Below is a small trained network, with its code and all its weights. Each question gives an input and a class and asks what happens when units are switched off, that is, made to give their printed mean instead of their output.

import numpy as np


def w(rows, s, z=0):
    codes = np.array(rows[::2]) - 128.0
    scale = np.full(codes.shape[1], s)
    scale[-1] = z or s
    return codes * scale


def norm(h):
    return h / np.sqrt((h * h).mean(-1, keepdims=True) + 1e-5)


def f(y):
    return y / 2 * (1 + np.tanh(0.7978845608 * (y + 0.044715 * y**3)))


def log_softmax(a):
    a = a - a.max(-1, keepdims=True)
    return a - np.log(np.exp(a).sum(-1, keepdims=True))


def net(x, mask):
    res = np.array(x, float).reshape(1, 7) / 4 @ E
    u = 0
    for l in range(2):
        y = f(norm(res) @ A[l][:, :-1].T + A[l][:, -1])
        res = res + np.where(mask[u : u + 5], y, B[l][:, -1]) @ B[l][:, :-1]
        u += 5
    return log_softmax(norm(res)[-1] @ U[:, :-1].T + U[:, -1])


A, B = {}, {}
E = w([
[126,128,128,130,129,131],'x0',
[128,128,128,128,128,129],'x1',
[127,127,128,128,128,127],'x2',
[129,128,128,129,127,127],'x3',
[91,78,124,102,28,162],'x4',
[135,56,171,127,202,172],'x5',
[149,122,6,161,140,74],'x6',
],0.015)
A[0] = w([
[121,2,124,126,192,144,230],'L0N1',
[108,195,138,140,128,142,255],'L0N2',
[108,31,110,135,33,152,194],'L0N3',
[120,65,8,145,148,113,218],'L0N4',
[130,35,96,119,86,153,69],'L0N5',
],0.027,0.0062)
B[0] = w([
[153,40,191,199,166,147,249],'L0N1',
[173,136,184,112,145,13,178],'L0N2',
[44,123,127,139,27,114,235],'L0N3',
[203,69,89,55,123,146,250],'L0N4',
[137,3,197,83,65,39,187],'L0N5',
],0.025,0.021)
A[1] = w([
[27,215,151,132,124,83,62],'L1N1',
[41,152,179,255,115,115,112],'L1N2',
[60,118,98,87,54,99,31],'L1N3',
[102,49,126,91,53,147,252],'L1N4',
[121,96,141,144,174,145,153],'L1N5',
],0.038,0.0035)
B[1] = w([
[75,45,95,117,31,188,159],'L1N1',
[57,174,102,27,195,64,180],'L1N2',
[253,134,112,108,169,220,194],'L1N3',
[70,194,144,189,133,105,253],'L1N4',
[161,125,108,119,113,212,167],'L1N5',
],0.044,0.034)
U = w([
[114,76,183,143,54,90,254],'0',
[169,150,53,83,132,56,145],'1',
[64,171,94,64,75,201,98],'2',
[178,212,107,180,82,161,106],'3',
[104,109,165,60,222,153,87],'4',
[181,57,91,177,179,172,53],'5',
[3,186,156,153,174,102,108],'6',
],0.025,0.0053)

Each question gives the input, the list of numbers given to net, and the class t.
The units are the neurons (one row each of A and B). Each row of codes is followed by its name. A weight is (code - 128) times the scale printed after its matrix; where a second scale follows, it is the last column's (A, B and U).
mask holds one flag per neuron, layer by layer. A switched-off neuron (its flag False) gives its mean, the last column of its row in B, instead of its output. The means were averaged over made-up inputs and are rounded, as every weight is.
A unit's drop is (log p(t) with every unit on - log p(t) with that unit switched off) / (log p(t) with every unit on - log p(t) with every unit switched off).
The circuit of an input: a set's keep is (log p(t) with only the set's units on - log p(t) with every unit switched off) / (log p(t) with every unit on - log p(t) with every unit switched off). Starting from all 10 units, units are removed one at a time, each time the one whose removal leaves the highest keep (on an exact tie, the one counted first), for as long as the keep stays at least 0.8.
circuit, biggest first: the units of the circuit, biggest drop first
unit that matters most: the unit with the biggest drop
top k neurons: the k neurons with the biggest drops, biggest first
top k neurons in layer l: the k neurons of layer l with the biggest drops, biggest first
input [5,6,8,-3,-5,-7,5], class 1: circuit, biggest first	L0N3, L0N1
input [8,3,5,-3,-5,2,1], class 5: top 2 neurons	L0N3, L1N4
input [1,2,3,6,0,-4,4], class 1: top 3 neurons in layer 0	L0N3, L0N1, L0N4
input [8,3,-8,-6,0,-7,6], class 1: top neuron	L0N3
input [-8,-6,7,8,-8,-4,3], class 1: top 4 neurons	L0N1, L1N4, L0N3, L1N3
input [-5,1,4,-7,8,-1,8], class 3: top 2 neurons	L1N3, L1N4
input [-8,-6,-5,0,-7,-8,4], class 1: top 2 neurons	L1N4, L0N3
input [2,7,-4,-7,-3,-1,-5], class 0: circuit, biggest first	L1N3, L1N2
input [-7,4,-4,6,0,3,1], class 5: top 3 neurons	L0N1, L0N3, L1N5
input [-1,8,0,2,-5,-1,2], class 1: top 3 neurons in layer 0	L0N1, L0N3, L0N5
input [2,2,7,-2,1,5,-1], class 6: top 3 neurons	L0N4, L1N3, L1N2
input [-6,2,-5,-5,7,1,0], class 6: top 2 neurons in layer 0	L0N4, L0N3
input [2,-4,-7,-3,8,-4,6], class 3: top 2 neurons in layer 1	L1N3, L1N4
input [3,-3,5,-7,7,5,6], class 0: circuit, biggest first	L0N5
input [-3,-6,6,-1,-8,5,1], class 5: top 4 neurons	L0N3, L1N4, L1N5, L1N2
input [2,-6,8,6,1,3,5], class 0: top 2 neurons	L1N3, L0N5
input [-1,1,7,6,1,5,-7], class 6: top 2 neurons	L1N3, L0N4
input [5,4,-3,-5,-3,-2,-1], class 0: top 2 neurons	L0N1, L0N4
input [3,-5,7,2,-5,-1,3], class 1: top 3 neurons in layer 0	L0N1, L0N3, L0N5
input [1,6,-3,2,6,-1,5], class 3: unit that matters most	L1N3
input [0,0,-5,-1,8,1,0], class 6: top 3 neurons in layer 1	L1N4, L1N2, L1N5
input [-2,-7,-4,-4,0,-6,8], class 1: top 2 neurons in layer 1	L1N3, L1N5
